Here is a tiny trained network, its code and every weight. The questions are about switching its units off for an input and a target symbol, where a switched-off unit gives its printed mean instead of its output.

import numpy as np


def w(rows, s, z=0):
    codes = np.array(rows[::2]) - 128.0
    scale = np.full(codes.shape[1], s)
    scale[-1] = z or s
    return codes * scale


def f(y):
    return y / 2 * (1 + np.tanh(0.7978845608 * (y + 0.044715 * y**3)))


def softmax(a):
    e = np.exp(a - a.max(-1, keepdims=True))
    return e / e.sum(-1, keepdims=True)


def log_softmax(a):
    a = a - a.max(-1, keepdims=True)
    return a - np.log(np.exp(a).sum(-1, keepdims=True))


def net(x, mask):
    ids = ['Ξγδεσφ'.index(c) for c in x.split()]
    T = len(ids)
    res = E[ids] + P[:T]
    u = 0
    for l in range(2):
        q, k, v = (res @ M[l].T for M in (Q, K, V))
        z = softmax(np.where(np.tri(T) > 0, q @ k.T / 3**0.5, -1e9)) @ v
        res = res + np.where(mask[u], z, O[l][:, -1]) @ O[l][:, :-1]
        u += 1
        y = f(res @ A[l][:, :-1].T + A[l][:, -1])
        res = res + np.where(mask[u : u + 8], y, B[l][:, -1]) @ B[l][:, :-1]
        u += 8
    return log_softmax(res[-1] @ U[:, :-1].T + U[:, -1])


Q, K, V, O, A, B = {}, {}, {}, {}, {}, {}
E = w([
[161,119,96,236,164,116,75,59,147,211,166],'Ξ',
[128,136,172,247,151,93,157,143,105,173,196],'γ',
[119,131,83,105,127,26,127,213,139,95,102],'δ',
[91,142,75,154,163,196,147,10,173,51,177],'ε',
[175,95,184,182,89,61,178,141,159,152,61],'σ',
[204,151,211,66,41,141,88,170,225,190,95],'φ',
],0.013)
P = w([
[109,195,166,166,34,114,98,141,89,94,145],'0',
[80,90,109,110,101,129,53,95,100,128,95],'1',
[148,220,99,206,83,55,187,123,77,163,105],'2',
[111,58,44,128,78,147,151,176,44,84,199],'3',
[198,183,176,159,78,218,123,149,139,145,80],'4',
[213,147,184,32,159,149,52,120,141,219,140],'5',
[180,148,105,81,206,161,235,191,127,137,89],'6',
[254,151,141,76,68,103,122,181,81,190,178],'7',
],0.0088)
Q[0] = w([
[68,98,194,103,214,155,88,137,121,50,116],'0.h0',
[224,159,193,221,121,154,73,53,116,155,153],'0.h0',
[189,130,163,91,254,77,144,123,107,171,162],'0.h0',
],0.0076)
K[0] = w([
[86,214,200,140,31,71,3,106,157,115,215],'0.h0',
[213,87,110,114,193,198,143,252,100,60,128],'0.h0',
[207,205,217,86,234,202,77,90,236,94,92],'0.h0',
],0.0053)
V[0] = w([
[126,23,144,144,130,200,197,47,195,82,79],'0.h0',
[157,255,74,28,73,152,86,140,195,55,65],'0.h0',
[24,156,59,101,228,148,66,172,152,76,178],'0.h0',
],0.0059)
O[0] = w([
[69,105,113,146,66,136,131,61,221,107,121,80],'0.h0',
[100,136,105,171,116,227,121,184,104,151,97,86],'0.h0',
[152,180,149,68,130,102,90,252,148,165,123,3],'0.h0',
],0.012,0.0052)
A[0] = w([
[229,125,167,86,188,227,71,70,154,171,117,194],'0.n0',
[113,89,136,30,143,120,109,91,178,153,73,114],'0.n1',
[67,50,112,171,144,123,129,145,91,129,157,5],'0.n2',
[91,75,158,127,130,106,119,111,189,188,87,194],'0.n3',
[112,171,113,167,164,91,85,145,69,204,135,116],'0.n4',
[134,142,95,120,60,188,96,69,148,153,86,90],'0.n5',
[181,195,89,182,176,77,119,162,142,69,179,186],'0.n6',
[2,124,141,137,56,174,164,177,99,103,95,32],'0.n7',
],0.0061,0.0025)
B[0] = w([
[65,148,118,141,146,49,133,149,66,166,189,251],'0.n0',
[178,105,133,223,165,88,157,61,77,138,170,128],'0.n1',
[86,168,147,169,79,183,150,121,92,169,194,140],'0.n2',
[116,138,115,82,111,88,109,197,218,80,167,174],'0.n3',
[155,156,125,166,99,154,54,121,139,95,77,205],'0.n4',
[68,111,123,221,116,78,173,99,29,144,143,180],'0.n5',
[194,146,125,85,149,253,146,63,205,88,104,255],'0.n6',
[217,116,99,13,133,83,154,102,158,80,102,121],'0.n7',
],0.0071,0.0037)
Q[1] = w([
[235,88,157,134,103,158,163,149,99,127,214],'1.h0',
[144,207,51,140,156,112,228,113,143,163,114],'1.h0',
[157,46,78,133,91,131,113,136,94,67,254],'1.h0',
],0.0063)
K[1] = w([
[152,133,32,141,174,126,223,125,169,235,138],'1.h0',
[84,52,132,38,180,69,47,142,112,253,195],'1.h0',
[193,146,141,155,82,184,232,85,216,193,64],'1.h0',
],0.0054)
V[1] = w([
[132,172,225,109,163,106,255,228,161,114,30],'1.h0',
[151,26,104,136,170,154,194,115,164,6,86],'1.h0',
[57,216,248,131,174,214,169,134,94,59,182],'1.h0',
],0.0061)
O[1] = w([
[159,108,90,251,178,103,127,42,140,115,94,2],'1.h0',
[104,152,62,143,221,128,115,129,162,100,110,168],'1.h0',
[150,201,86,115,131,136,193,123,206,254,118,111],'1.h0',
],0.0098,0.0053)
A[1] = w([
[155,145,189,122,167,51,2,149,110,182,105,89],'1.n0',
[188,120,147,71,97,120,80,160,125,140,31,85],'1.n1',
[59,114,212,76,23,48,162,239,58,154,44,75],'1.n2',
[79,172,189,219,110,172,111,175,143,132,139,120],'1.n3',
[44,106,150,74,96,105,94,64,88,164,185,124],'1.n4',
[87,211,53,31,115,197,61,187,82,101,191,59],'1.n5',
[40,95,136,131,91,209,87,156,46,130,49,36],'1.n6',
[87,106,121,130,125,37,165,177,152,48,134,3],'1.n7',
],0.005,0.0022)
B[1] = w([
[164,210,158,170,186,175,134,134,147,142,157,193],'1.n0',
[99,146,120,101,97,111,137,29,136,37,127,161],'1.n1',
[127,73,111,186,179,110,163,123,136,75,140,253],'1.n2',
[91,126,50,103,47,132,93,200,123,109,121,158],'1.n3',
[151,84,173,133,75,132,159,115,143,84,191,218],'1.n4',
[67,122,96,94,232,163,56,143,109,87,203,212],'1.n5',
[254,78,111,63,92,92,196,160,122,213,110,134],'1.n6',
[225,205,73,76,198,135,104,171,86,166,127,149],'1.n7',
],0.0065,0.0035)
U = w([
[134,126,198,78,111,165,103,138,146,104,151,19],'Ξ',
[180,178,109,85,182,115,200,101,166,179,162,69],'γ',
[126,155,89,131,232,140,114,209,66,120,91,254],'δ',
[54,163,74,136,106,142,148,192,253,156,149,169],'ε',
[71,96,140,201,155,93,141,93,188,84,101,192],'σ',
[116,119,91,119,58,185,151,131,94,154,115,58],'φ',
],0.0058,0.0029)

Each question gives the input, a string of symbols that net reads in full, and the target symbol t.
The units are the heads (3 rows each of Q, K, V and O) and the neurons (one row each of A and B). Each row of codes is followed by its name. A weight is (code - 128) times the scale printed after its matrix; where a second scale follows, it is the last column's (O, A, B and U).
mask holds one flag per unit, layer by layer, with each layer's heads first. A switched-off unit (its flag False) gives its mean, the last column of its rows in O or B, instead of its output. The means were averaged over made-up inputs and are rounded, as every weight is.
A unit's drop is (log p(t) with every unit on - log p(t) with that unit switched off) / (log p(t) with every unit on - log p(t) with every unit switched off).
The circuit of an input: a set's keep is (log p(t) with only the set's units on - log p(t) with every unit switched off) / (log p(t) with every unit on - log p(t) with every unit switched off). Starting from the 12 units with the biggest drops (on a tie, the unit counted first), units are removed one at a time, each time the one whose removal leaves the highest keep (on an exact tie, the one counted first), for as long as the keep stays at least 0.8.
units of the circuit, in order: the units of the circuit, biggest drop first
k most important neurons: the k neurons with the biggest drops, biggest first
k most important neurons of layer l: the k neurons of layer l with the biggest drops, biggest first
drop when u is switched off: that unit's drop, to one decimal
input δ σ γ δ σ ε ε Ξ, target ε: units of the circuit, in order => [0.h0]
input σ σ Ξ δ ε Ξ σ, target Ξ: 3 most important neurons => [0.n0 0.n5 1.n7]
input σ φ γ φ Ξ Ξ γ, target Ξ: units of the circuit, in order => [1.h0 0.n0]
input ε φ γ ε γ, target ε: units of the circuit, in order => [0.h0 1.h0 1.n3]
input γ γ Ξ δ φ, target δ: units of the circuit, in order => [0.h0 0.n0 1.n5]
input γ Ξ σ δ δ γ, target δ: units of the circuit, in order => [0.h0 0.n4 1.h0]
input γ σ σ φ γ σ σ γ, target σ: units of the circuit, in order => [1.h0 0.h0]
input σ ε φ, target ε: units of the circuit, in order => [0.h0 1.h0]
input γ γ γ Ξ σ δ σ γ, target σ: units of the circuit, in order => [0.h0 1.h0]
input φ Ξ ε φ ε, target φ: units of the circuit, in order => [0.h0 0.n5 1.h0 1.n6]
input φ γ σ δ ε γ δ ε, target δ: units of the circuit, in order => [0.h0 1.n5]
input δ ε δ, target ε: units of the circuit, in order => [1.h0 0.h0 0.n6]
input φ φ γ γ ε ε, target ε: units of the circuit, in order => [0.h0 1.h0]
input Ξ φ σ δ Ξ, target δ: units of the circuit, in order => [0.h0]
input ε σ ε δ δ γ, target δ: 2 most important neurons => [0.n4 0.n0]
input δ δ φ γ, target φ: 2 most important neurons of layer 0 => [0.n2 0.n4]
input γ γ φ γ Ξ, target γ: 2 most important neurons => [0.n6 1.n0]
input σ Ξ ε, target Ξ: 2 most important neurons of layer 1 => [1.n4 1.n5]
input Ξ γ σ Ξ Ξ, target Ξ: 2 most important neurons => [1.n4 1.n2]
input φ δ φ δ, target φ: most important neuron => [0.n2]
input δ σ σ Ξ δ σ δ Ξ, target δ: 2 most important neurons of layer 0 => [0.n4 0.n0]
input Ξ σ σ φ φ φ, target φ: 2 most important neurons => [0.n5 1.n6]
input δ σ δ δ σ, target δ: drop when 0.h0 is switched off => 0.6
input Ξ σ ε σ φ, target σ: drop when 0.n0 is switched off => 0.1
input ε ε σ σ φ φ σ ε, target σ: drop when 1.h0 is switched off => 0.3
